Here is a tiny trained network, its code and every weight. The questions are about switching its units off for an input and a class, where a switched-off unit gives its printed mean instead of its output.

import numpy as np


def w(rows, s, z=0):
    codes = np.array(rows[::2]) - 128.0
    scale = np.full(codes.shape[1], s)
    scale[-1] = z or s
    return codes * scale


def norm(h):
    return h / np.sqrt((h * h).mean(-1, keepdims=True) + 1e-5)


def f(y):
    return np.maximum(y, 0)


def log_softmax(a):
    a = a - a.max(-1, keepdims=True)
    return a - np.log(np.exp(a).sum(-1, keepdims=True))


def net(x, mask):
    res = np.array(x, float).reshape(1, 2) / 4 @ E
    u = 0
    for l in range(3):
        y = f(norm(res) @ A[l][:, :-1].T + A[l][:, -1])
        res = res + np.where(mask[u : u + 3], y, B[l][:, -1]) @ B[l][:, :-1]
        u += 3
    return log_softmax(norm(res)[-1] @ U[:, :-1].T + U[:, -1])


A, B = {}, {}
E = w([
[148,177,65,220,117],'x0',
[254,97,211,219,153],'x1',
],0.0068)
A[0] = w([
[62,253,165,91,3,253],'L0N1',
[135,190,193,210,101,171],'L0N2',
[127,85,160,67,176,188],'L0N3',
],0.0057,0.0018)
B[0] = w([
[207,38,100,75,218,253],'L0N1',
[79,58,26,2,226,233],'L0N2',
[45,131,76,158,236,234],'L0N3',
],0.0059,0.0036)
A[1] = w([
[1,158,112,84,88,126],'L1N1',
[108,188,46,201,105,9],'L1N2',
[92,111,192,34,69,253],'L1N3',
],0.009,0.0017)
B[1] = w([
[163,114,54,133,71,254],'L1N1',
[47,208,226,171,138,218],'L1N2',
[144,242,200,254,134,230],'L1N3',
],0.0098,0.0034)
A[2] = w([
[121,219,119,3,31,251],'L2N1',
[45,228,202,217,158,12],'L2N2',
[236,46,228,202,76,128],'L2N3',
],0.0065,0.0024)
B[2] = w([
[175,123,130,191,86,190],'L2N1',
[103,178,250,114,122,255],'L2N2',
[109,160,60,145,59,236],'L2N3',
],0.016,0.0046)
U = w([
[161,129,58,200,84,242],'0',
[103,193,254,177,117,176],'1',
[124,47,95,60,235,204],'2',
[107,85,166,113,138,2],'3',
[148,96,166,75,132,33],'4',
],0.015,0.0055)

Each question gives the input, the list of numbers given to net, and the class t.
The units are the neurons (one row each of A and B). Each row of codes is followed by its name. A weight is (code - 128) times the scale printed after its matrix; where a second scale follows, it is the last column's (A, B and U).
mask holds one flag per neuron, layer by layer. A switched-off neuron (its flag False) gives its mean, the last column of its row in B, instead of its output. The means were averaged over made-up inputs and are rounded, as every weight is.
A unit's drop is (log p(t) with every unit on - log p(t) with that unit switched off) / (log p(t) with every unit on - log p(t) with every unit switched off).
The circuit of an input: a set's keep is (log p(t) with only the set's units on - log p(t) with every unit switched off) / (log p(t) with every unit on - log p(t) with every unit switched off). Starting from all 9 units, units are removed one at a time, each time the one whose removal leaves the highest keep (on an exact tie, the one counted first), for as long as the keep stays at least 0.8.
units of the circuit, in order: the units of the circuit, biggest drop first
unit that matters most: the unit with the biggest drop
k most important neurons: the k neurons with the biggest drops, biggest first
k most important neurons of layer l: the k neurons of layer l with the biggest drops, biggest first
drop when u is switched off: that unit's drop, to one decimal
input [0,1], class 2: most important neuron => (L2N2)
input [-5,-8], class 0: 2 most important neurons => (L1N1, L2N2)
input [1,-3], class 2: 2 most important neurons of layer 2 => (L2N3, L2N2)
input [4,4], class 0: 2 most important neurons => (L0N2, L0N3)
input [3,1], class 2: 2 most important neurons => (L0N2, L1N3)
input [-3,-1], class 2: units of the circuit, in order => (L2N2, L2N3)
input [8,-6], class 1: 2 most important neurons => (L1N2, L0N2)
input [-2,2], class 2: 2 most important neurons => (L0N3, L1N3)
input [0,0], class 2: 3 most important neurons => (L1N3, L1N2, L2N2)
input [2,-3], class 2: 2 most important neurons => (L0N1, L2N3)
input [1,4], class 0: 2 most important neurons => (L0N3, L2N2)
input [-6,7], class 0: 3 most important neurons => (L2N3, L2N2, L1N2)
input [-1,3], class 2: 2 most important neurons => (L1N3, L0N2)
input [2,1], class 2: unit that matters most => L0N2
input [-3,-6], class 0: 3 most important neurons => (L1N1, L2N2, L1N2)
input [2,4], class 0: 4 most important neurons => (L0N3, L2N2, L0N1, L2N3)
input [-6,8], class 0: 2 most important neurons of layer 2 => (L2N3, L2N2)
input [8,-4], class 1: drop when L1N2 is switched off => 3.8
input [4,5], class 0: drop when L1N1 is switched off => 0.0
input [6,-4], class 1: drop when L1N2 is switched off => 5.3
input [7,-5], class 1: drop when L0N2 is switched off => 0.7
input [6,-3], class 1: unit that matters most => L1N2
